Here is a tiny trained network, its code and every weight. The questions are about switching its units off for an input and a target symbol, where a switched-off unit gives its printed mean instead of its output.

import numpy as np


def w(rows, s, z=0):
    codes = np.array(rows[::2]) - 128.0
    scale = np.full(codes.shape[1], s)
    scale[-1] = z or s
    return codes * scale


def softmax(a):
    e = np.exp(a - a.max(-1, keepdims=True))
    return e / e.sum(-1, keepdims=True)


def log_softmax(a):
    a = a - a.max(-1, keepdims=True)
    return a - np.log(np.exp(a).sum(-1, keepdims=True))


def net(x, mask):
    ids = ['αγδεζηθμξσφ'.index(c) for c in x.split()]
    T = len(ids)
    res = E[ids] + P[:T]
    u = 0
    for l in range(2):
        r = res
        for j in range(3):
            rows = slice(2 * j, 2 * j + 2)
            q, k, v = (r @ M[l][rows].T for M in (Q, K, V))
            z = softmax(np.where(np.tri(T) > 0, q @ k.T / 2**0.5, -1e9)) @ v
            o = O[l][rows]
            res = res + np.where(mask[u + j], z, o[:, -1]) @ o[:, :-1]
        u += 3
    return log_softmax(res[-1] @ U[:, :-1].T + U[:, -1])


Q, K, V, O = {}, {}, {}, {}
E = w([
[88,20,94],'α',
[131,14,161],'γ',
[96,99,160],'δ',
[131,148,157],'ε',
[98,123,189],'ζ',
[116,95,156],'η',
[143,79,77],'θ',
[98,171,55],'μ',
[91,255,163],'ξ',
[149,117,108],'σ',
[111,216,112],'φ',
],0.0091)
P = w([
[158,148,131],'0',
[168,108,254],'1',
[80,177,69],'2',
[76,79,139],'3',
[225,31,2],'4',
[39,202,46],'5',
[35,96,139],'6',
[217,220,218],'7',
],0.0098)
Q[0] = w([
[145,122,109],'0.h0',
[226,135,145],'0.h0',
[215,125,236],'0.h1',
[23,233,91],'0.h1',
[254,57,181],'0.h2',
[56,221,213],'0.h2',
],0.0089)
K[0] = w([
[135,137,123],'0.h0',
[165,108,162],'0.h0',
[203,138,148],'0.h1',
[49,160,149],'0.h1',
[248,141,185],'0.h2',
[65,167,118],'0.h2',
],0.014)
V[0] = w([
[181,135,94],'0.h0',
[2,183,82],'0.h0',
[63,96,203],'0.h1',
[211,156,230],'0.h1',
[175,185,158],'0.h2',
[92,184,196],'0.h2',
],0.0091)
O[0] = w([
[173,164,76,82],'0.h0',
[33,120,94,245],'0.h0',
[70,48,254,160],'0.h1',
[159,149,188,3],'0.h1',
[187,185,125,72],'0.h2',
[132,213,183,162],'0.h2',
],0.0094,0.0017)
Q[1] = w([
[8,79,63],'1.h0',
[209,214,1],'1.h0',
[212,7,120],'1.h1',
[144,136,58],'1.h1',
[91,138,209],'1.h2',
[39,86,155],'1.h2',
],0.0074)
K[1] = w([
[31,130,180],'1.h0',
[250,101,170],'1.h0',
[157,107,109],'1.h1',
[189,127,150],'1.h1',
[132,115,51],'1.h2',
[79,85,101],'1.h2',
],0.012)
V[1] = w([
[95,242,54],'1.h0',
[63,211,241],'1.h0',
[122,190,163],'1.h1',
[2,90,21],'1.h1',
[117,79,67],'1.h2',
[245,190,122],'1.h2',
],0.009)
O[1] = w([
[9,130,138,105],'1.h0',
[124,183,207,187],'1.h0',
[175,139,120,145],'1.h1',
[100,122,211,161],'1.h1',
[180,75,111,164],'1.h2',
[100,154,80,3],'1.h2',
],0.013,0.0039)
U = w([
[209,28,173,145],'α',
[249,110,106,36],'γ',
[205,177,210,120],'δ',
[171,177,109,110],'ε',
[191,170,198,93],'ζ',
[201,139,127,176],'η',
[124,46,10,38],'θ',
[39,97,106,253],'μ',
[84,190,236,52],'ξ',
[144,150,1,77],'σ',
[70,145,139,211],'φ',
],0.0064,0.005)

Each question gives the input, a string of symbols that net reads in full, and the target symbol t.
The units are the heads (2 rows each of Q, K, V and O). Each row of codes is followed by its name. A weight is (code - 128) times the scale printed after its matrix; where a second scale follows, it is the last column's (O and U).
mask holds one flag per head, layer by layer. A switched-off head (its flag False) gives its mean, the last column of its rows in O, instead of its output. The means were averaged over made-up inputs and are rounded, as every weight is.
A unit's drop is (log p(t) with every unit on - log p(t) with that unit switched off) / (log p(t) with every unit on - log p(t) with every unit switched off).
The circuit of an input: a set's keep is (log p(t) with only the set's units on - log p(t) with every unit switched off) / (log p(t) with every unit on - log p(t) with every unit switched off). Starting from all 6 units, units are removed one at a time, each time the one whose removal leaves the highest keep (on an exact tie, the one counted first), for as long as the keep stays at least 0.8.
circuit, biggest first: the units of the circuit, biggest drop first
unit that matters most: the unit with the biggest drop
heads that matter: for each layer, one digit per head in row order, 1 if its drop is at least 0.15 and else 0, layers parted by /
input ξ ξ ξ ζ μ, target ξ: unit that matters most : 1.h0
input μ η α η, target α: circuit, biggest first : [1.h2, 0.h2, 0.h1]
input φ δ α γ μ δ α, target α: circuit, biggest first : [1.h2, 0.h2, 0.h1]
input σ η α α α η σ, target α: circuit, biggest first : [1.h2, 0.h2]
input α ξ ξ η ε, target ξ: circuit, biggest first : [1.h0, 0.h2, 0.h1, 1.h2]
input α δ θ γ ζ ξ η, target ξ: heads that matter : 001 / 110
input ξ α ξ ζ, target ξ: heads that matter : 000 / 100
input ζ ξ μ ε, target μ: circuit, biggest first : [1.h0, 0.h1]
input α μ φ δ α α θ, target α: heads that matter : 001 / 011
input α α γ α φ, target α: heads that matter : 001 / 111
input δ μ θ ξ α, target μ: circuit, biggest first : [0.h2, 1.h1]
input ξ ζ α σ α δ ζ η, target α: circuit, biggest first : [1.h0, 1.h1, 0.h1, 1.h2]
input α ξ ζ γ δ γ, target α: circuit, biggest first : [1.h2, 0.h1, 0.h2]
input ζ η φ η ζ ξ δ, target ξ: circuit, biggest first : [1.h0, 0.h2]
input δ ξ α, target θ: heads that matter : 111 / 110
input ε α θ η ξ μ μ σ, target ξ: heads that matter : 011 / 111
input θ α γ σ, target α: circuit, biggest first : [0.h2, 1.h0, 1.h2]
input φ δ ε ζ ξ ξ ξ φ, target ξ: circuit, biggest first : [1.h0, 0.h1, 0.h2]
input ξ δ μ ζ, target μ: heads that matter : 010 / 100
input μ μ μ μ θ, target μ: heads that matter : 001 / 010
input γ μ ξ α γ ξ μ ξ, target γ: heads that matter : 001 / 100
input φ γ δ α μ, target γ: heads that matter : 110 / 110
input μ σ μ θ α, target σ: heads that matter : 110 / 001
